Here is a tiny trained network, its code and every weight. The questions are about switching its units off for an input and a class, where a switched-off unit gives its printed mean instead of its output.

import numpy as np


def w(rows, s, z=0):
    codes = np.array(rows[::2]) - 128.0
    scale = np.full(codes.shape[1], s)
    scale[-1] = z or s
    return codes * scale


def f(y):
    return y / 2 * (1 + np.tanh(0.7978845608 * (y + 0.044715 * y**3)))


def log_softmax(a):
    a = a - a.max(-1, keepdims=True)
    return a - np.log(np.exp(a).sum(-1, keepdims=True))


def net(x, mask):
    res = np.array(x, float).reshape(1, 6) / 4 @ E
    y = f(res @ A[0][:, :-1].T + A[0][:, -1])
    res = res + np.where(mask, y, B[0][:, -1]) @ B[0][:, :-1]
    return log_softmax(res[-1] @ U[:, :-1].T + U[:, -1])


A, B = {}, {}
E = w([
[234,97,222,175,146,120],'x0',
[59,3,154,143,129,150],'x1',
[134,101,76,214,65,49],'x2',
[209,62,53,65,65,170],'x3',
[167,98,69,120,222,60],'x4',
[124,128,135,126,125,122],'x5',
],0.0061)
A[0] = w([
[159,91,65,99,254,131,100],'neuron 1',
[92,142,85,130,123,156,36],'neuron 2',
[131,162,142,73,211,222,246],'neuron 3',
[172,220,83,140,149,149,53],'neuron 4',
[89,54,135,144,160,150,2],'neuron 5',
[115,148,170,133,60,175,12],'neuron 6',
[138,146,84,179,63,82,126],'neuron 7',
[128,142,154,116,74,212,108],'neuron 8',
[184,87,68,86,79,181,28],'neuron 9',
[98,37,122,116,160,194,68],'neuron 10',
[221,110,191,167,139,161,110],'neuron 11',
[88,139,61,103,119,154,39],'neuron 12',
[73,157,66,122,148,154,65],'neuron 13',
[191,204,98,97,146,184,35],'neuron 14',
],0.012,0.0035)
B[0] = w([
[113,228,91,160,34,178,215],'neuron 1',
[121,150,102,73,135,128,136],'neuron 2',
[94,51,93,197,165,110,254],'neuron 3',
[156,134,212,116,118,87,193],'neuron 4',
[136,180,184,97,98,70,152],'neuron 5',
[114,234,110,139,101,114,165],'neuron 6',
[91,78,106,160,97,81,191],'neuron 7',
[168,177,66,158,72,138,199],'neuron 8',
[33,152,180,179,192,160,212],'neuron 9',
[163,103,194,113,85,40,187],'neuron 10',
[69,131,91,5,148,151,218],'neuron 11',
[130,115,110,26,141,140,162],'neuron 12',
[106,141,117,41,162,138,166],'neuron 13',
[147,93,177,109,70,49,196],'neuron 14',
],0.023,0.0069)
U = w([
[157,128,214,102,81,56,55],'0',
[82,50,57,163,85,120,213],'1',
[106,147,69,1,165,172,46],'2',
[139,241,62,172,78,173,73],'3',
[85,106,110,142,102,145,253],'4',
[36,217,185,185,247,139,131],'5',
[231,84,110,166,166,218,90],'6',
],0.0081,0.0065)

Each question gives the input, the list of numbers given to net, and the class t.
The units are the neurons (one row each of A and B). Each row of codes is followed by its name. A weight is (code - 128) times the scale printed after its matrix; where a second scale follows, it is the last column's (A, B and U).
mask holds one flag per neuron, in row order. A switched-off neuron (its flag False) gives its mean, the last column of its row in B, instead of its output. The means were averaged over made-up inputs and are rounded, as every weight is.
A unit's drop is (log p(t) with every unit on - log p(t) with that unit switched off) / (log p(t) with every unit on - log p(t) with every unit switched off).
The circuit of an input: a set's keep is (log p(t) with only the set's units on - log p(t) with every unit switched off) / (log p(t) with every unit on - log p(t) with every unit switched off). Starting from the 12 units with the biggest drops (on a tie, the unit counted first), units are removed one at a time, each time the one whose removal leaves the highest keep (on an exact tie, the one counted first), for as long as the keep stays at least 0.8.
units of the circuit, in order: the units of the circuit, biggest drop first
most important unit: the unit with the biggest drop
top k neurons: the k neurons with the biggest drops, biggest first
drop of u: that unit's drop, to one decimal
input [-8,-8,-1,6,7,-3], class 0: most important unit : neuron 14
input [-2,-7,2,3,7,0], class 0: top 2 neurons : neuron 4; neuron 14
input [-5,4,-4,3,6,5], class 3: top 2 neurons : neuron 1; neuron 11
input [-7,-3,-5,-3,0,-2], class 2: top 4 neurons : neuron 13; neuron 12; neuron 7; neuron 9
input [0,7,3,-7,-6,-2], class 0: units of the circuit, in order : neuron 5; neuron 3
input [-7,-5,-2,-8,8,-7], class 3: top 3 neurons : neuron 1; neuron 9; neuron 11
input [-7,-6,-3,0,-3,-6], class 2: top 4 neurons : neuron 13; neuron 12; neuron 10; neuron 2
input [5,5,5,-6,8,-4], class 3: units of the circuit, in order : neuron 1; neuron 3
input [8,-4,-4,4,8,2], class 2: top 2 neurons : neuron 11; neuron 8
input [4,1,7,-7,-2,4], class 1: top 2 neurons : neuron 9; neuron 7
input [-7,7,0,-6,-7,-1], class 0: top 2 neurons : neuron 10; neuron 11
input [2,-5,-5,6,4,2], class 5: top 2 neurons : neuron 9; neuron 7
input [6,-6,-8,1,8,7], class 1: top 2 neurons : neuron 3; neuron 14
input [5,7,7,4,-8,7], class 3: units of the circuit, in order : neuron 6
input [-2,-5,6,6,8,-8], class 3: top 2 neurons : neuron 1; neuron 3
input [-8,7,0,-1,0,3], class 2: top 3 neurons : neuron 13; neuron 12; neuron 14
input [-1,-5,3,0,-4,5], class 0: units of the circuit, in order : neuron 3; neuron 1
input [6,-3,4,6,-8,-2], class 3: drop of neuron 6 : 0.5
input [-5,2,-8,-7,8,8], class 1: drop of neuron 2 : 0.0
input [4,-3,-2,8,-8,-5], class 3: drop of neuron 9 : -0.1
input [-6,8,-5,6,6,1], class 0: units of the circuit, in order : neuron 10
